Below is a small trained network, with its code and all its weights. Each question gives an input and a class and asks what happens when units are switched off, that is, made to give their printed mean instead of their output.

import numpy as np


def w(rows, s, z=0):
    codes = np.array(rows[::2]) - 128.0
    scale = np.full(codes.shape[1], s)
    scale[-1] = z or s
    return codes * scale


def f(y):
    return np.maximum(y, 0)


def log_softmax(a):
    a = a - a.max(-1, keepdims=True)
    return a - np.log(np.exp(a).sum(-1, keepdims=True))


def net(x, mask):
    res = np.array(x, float).reshape(1, 7) / 4 @ E
    y = f(res @ A[0][:, :-1].T + A[0][:, -1])
    res = res + np.where(mask, y, B[0][:, -1]) @ B[0][:, :-1]
    return log_softmax(res[-1] @ U[:, :-1].T + U[:, -1])


A, B = {}, {}
E = w([
[63,112,185,118,216,150,100,154,188],'x0',
[82,121,222,87,92,84,163,92,96],'x1',
[87,217,109,136,98,160,82,92,150],'x2',
[132,150,82,67,111,111,232,157,175],'x3',
[92,75,164,55,42,135,143,173,118],'x4',
[161,169,134,51,164,160,109,157,88],'x5',
[164,130,77,182,110,188,147,247,158],'x6',
],0.012)
A[0] = w([
[117,81,141,170,155,111,65,123,96,215],'N1',
[71,121,81,139,96,97,152,161,170,244],'N2',
[60,207,96,173,181,194,121,95,196,94],'N3',
[155,127,154,142,171,136,44,105,71,171],'N4',
[160,76,139,116,237,130,105,149,144,234],'N5',
[112,136,130,69,144,146,104,159,74,147],'N6',
[100,201,165,72,77,150,133,113,116,253],'N7',
[127,138,116,93,82,178,165,96,69,179],'N8',
[110,194,132,137,179,117,138,105,172,191],'N9',
[67,163,118,157,133,151,147,115,126,114],'N10',
[124,161,167,206,103,80,104,31,90,170],'N11',
[108,149,75,50,107,124,163,125,113,124],'N12',
[154,142,2,179,105,149,176,106,110,156],'N13',
[153,183,82,159,94,121,131,111,131,224],'N14',
[93,100,139,66,88,112,146,189,93,141],'N15',
[123,81,118,58,58,115,136,187,110,226],'N16',
[208,68,75,171,110,118,128,138,167,171],'N17',
[92,81,136,143,114,182,160,167,153,132],'N18',
[130,92,139,98,170,67,190,131,145,165],'N19',
],0.012,0.0044)
B[0] = w([
[135,57,127,187,111,215,89,135,43,204],'N1',
[106,184,120,214,94,118,104,193,217,201],'N2',
[147,179,57,140,190,91,49,151,204,214],'N3',
[169,53,119,115,138,208,76,99,64,217],'N4',
[97,91,134,135,173,254,194,62,159,222],'N5',
[166,105,159,61,163,176,113,112,161,187],'N6',
[160,165,165,74,166,42,67,93,159,238],'N7',
[169,138,134,48,95,87,133,121,89,206],'N8',
[114,176,77,154,222,63,108,36,184,193],'N9',
[135,168,118,145,97,73,63,103,148,156],'N10',
[106,65,112,160,51,46,82,47,74,238],'N11',
[143,175,137,48,171,116,124,139,137,210],'N12',
[217,197,76,131,68,140,191,124,103,232],'N13',
[203,183,105,140,121,110,138,82,107,199],'N14',
[108,69,186,69,109,118,129,176,180,228],'N15',
[125,123,232,73,92,126,154,193,176,252],'N16',
[155,153,127,188,80,175,200,173,68,211],'N17',
[104,64,167,223,137,121,140,218,146,184],'N18',
[75,183,182,173,159,162,191,84,122,204],'N19',
],0.009,0.016)
U = w([
[77,82,169,174,81,141,150,220,173,160],'0',
[125,71,151,145,52,73,58,74,67,155],'1',
[88,122,160,135,207,163,206,71,146,183],'2',
[134,183,55,137,178,85,45,104,196,95],'3',
[138,149,206,9,107,99,100,142,141,62],'4',
[179,71,114,137,179,226,49,140,90,2],'5',
[218,174,90,135,70,140,185,134,105,76],'6',
],0.012,0.0022)

Each question gives the input, the list of numbers given to net, and the class t.
The units are the neurons (one row each of A and B). Each row of codes is followed by its name. A weight is (code - 128) times the scale printed after its matrix; where a second scale follows, it is the last column's (A, B and U).
mask holds one flag per neuron, in row order. A switched-off neuron (its flag False) gives its mean, the last column of its row in B, instead of its output. The means were averaged over made-up inputs and are rounded, as every weight is.
A unit's drop is (log p(t) with every unit on - log p(t) with that unit switched off) / (log p(t) with every unit on - log p(t) with every unit switched off).
The circuit of an input: a set's keep is (log p(t) with only the set's units on - log p(t) with every unit switched off) / (log p(t) with every unit on - log p(t) with every unit switched off). Starting from the 12 units with the biggest drops (on a tie, the unit counted first), units are removed one at a time, each time the one whose removal leaves the highest keep (on an exact tie, the one counted first), for as long as the keep stays at least 0.8.
units of the circuit, in order: the units of the circuit, biggest drop first
top k neurons: the k neurons with the biggest drops, biggest first
drop of u: that unit's drop, to one decimal
input [5,2,-8,-2,3,5,-2], class 2: units of the circuit, in order => (N5)
input [4,-1,7,-2,6,1,0], class 3: top 3 neurons => (N3; N16; N8)
input [7,-1,-1,2,-6,7,6], class 3: top 2 neurons => (N3; N9)
input [6,-8,1,-6,-3,-4,-4], class 5: top 2 neurons => (N1; N4)
input [-1,-8,-1,6,5,6,1], class 4: top 2 neurons => (N16; N12)
input [-4,5,6,-2,-3,-3,4], class 1: top 2 neurons => (N11; N12)
input [1,-7,-4,5,-8,6,2], class 6: top 2 neurons => (N13; N17)
input [2,-4,6,-4,-2,-7,-7], class 1: top 4 neurons => (N11; N1; N4; N2)
input [7,-5,3,-7,-3,-8,4], class 5: top 3 neurons => (N1; N4; N5)
input [8,-6,-7,1,-6,-1,7], class 2: top 2 neurons => (N5; N4)
input [4,-4,0,-6,8,-7,-3], class 0: top 2 neurons => (N18; N7)
input [0,-1,0,-2,3,-8,0], class 0: top 2 neurons => (N7; N2)
input [7,-8,-8,-3,8,-5,-6], class 0: top 2 neurons => (N18; N9)
input [8,-4,-1,4,6,3,-1], class 0: units of the circuit, in order => (N18)
input [-1,-2,7,1,5,-4,3], class 3: top 2 neurons => (N2; N3)
input [2,-2,-7,8,-2,-1,1], class 2: top 2 neurons => (N19; N5)
input [7,-5,5,-1,7,8,7], class 0: drop of N18 => 1.0
input [6,-8,-1,6,3,7,-6], class 2: drop of N5 => 0.3
input [6,5,8,-2,6,-2,-7], class 1: drop of N11 => 1.1
input [4,-1,-3,-2,-4,6,-8], class 5: units of the circuit, in order => (N4)
input [3,3,3,0,0,-8,0], class 3: drop of N3 => 0.2
